Read these off the table that follows.
1) Which number is the fourth-last entry, reading row by row?
2) Which number is the 2nd entry on the diagonal from the top-right corner?
3) Which number is the entry in the bottom-left corner?
4) Which number is the second entry on the main diagonal?
5) Which number is the smallest entry in the last row?
6) Which number is the first entry in reading order?
[[138 147 136 150 103 119 132 127 141]
 [133 131 127 129 126 125 129 131 128]
 [138 138 128 135 117 119 132 130 132]
 [133 131 127 129 126 125 129 131 128]
 [125 126 129 127 128 129 128 126 130]
 [138 147 136 150 103 119 132 127 141]]
1) 119
2) 131
3) 138
4) 131
5) 103
6) 138

[[146, 111, 129, 136, 112, 140, 121, 119, 113, 121],
 [114, 114, 104, 114, 121, 145, 147, 102, 149, 117],
 [122, 143, 133, 118, 128, 123, 119, 118, 124, 137],
 [147, 112, 131, 139, 110, 135, 124, 118, 108, 120],
 [125, 112, 109, 111, 132, 133, 146, 106, 140, 120],
 [118, 142, 137, 120, 126, 119, 122, 129, 123, 139],
 [150, 113, 135, 134, 113, 139, 123, 124, 109, 119],
 [142, 118, 118, 107, 132, 123, 153, 114, 142, 122],
 [113, 148, 134, 123, 124, 123, 127, 132, 119, 136],
 [150, 110, 138, 140, 111, 144, 123, 120, 108, 117],
 [150, 122, 112, 102, 135, 108, 157, 116, 138, 120],
 [112, 146, 136, 127, 129, 124, 127, 133, 120, 135],
 [146, 109, 134, 136, 109, 144, 111, 121, 108, 112]]
Read off the entry in the top-right corner.
A: 121
The first entry in the row that holds the largest entry -> 150
Read off the 3rd entry in reading order.
A: 129
Read off the entry in the bottom-right corner.
A: 112
The 1st entry, reading row by row -> 146
Read off the smallest entry in the last row.
A: 108
The entry in the bottom-left corner: 146
Read off the 3rd entry on the diagonal from the top-right corner.
A: 118
Read off the smallest entry in the first column.
A: 112
Read off the maximum.
A: 157
Read off the 5th entry, reading row by row.
A: 112
The fourth-last entry, reading row by row: 111
The entry just left of the largest entry: 108
The entry just right of the largest entry: 116
Read off the entry directly below the largest entry.
A: 127
Read off the fifth-last entry, reading row by row.
A: 144
Read off the 2nd largest entry.
A: 153
Read off the top entry of the column that holds the largest entry.
A: 121
The third entry from the end, reading row by row is 121
The largest entry in the last column -> 139
Read off the entry directly above the largest entry.
A: 123

[[117 134 113 125 117 129 135 117]
 [104 138 109 136 135 145 122 123]
 [130 135 128 114 125 135 124 125]]
Report the 1st entry on the diagonal from the top-right corner.
117
Report the entry just right of the smallest entry.
138
The bottom-left entry: 130
Report the second smallest entry.
109
Report the entry just right of the largest entry.
122
Report the 3rd smallest entry.
113
Report the 1st entry in reading order.
117
Report the minimum.
104
Report the bottom-right entry.
125
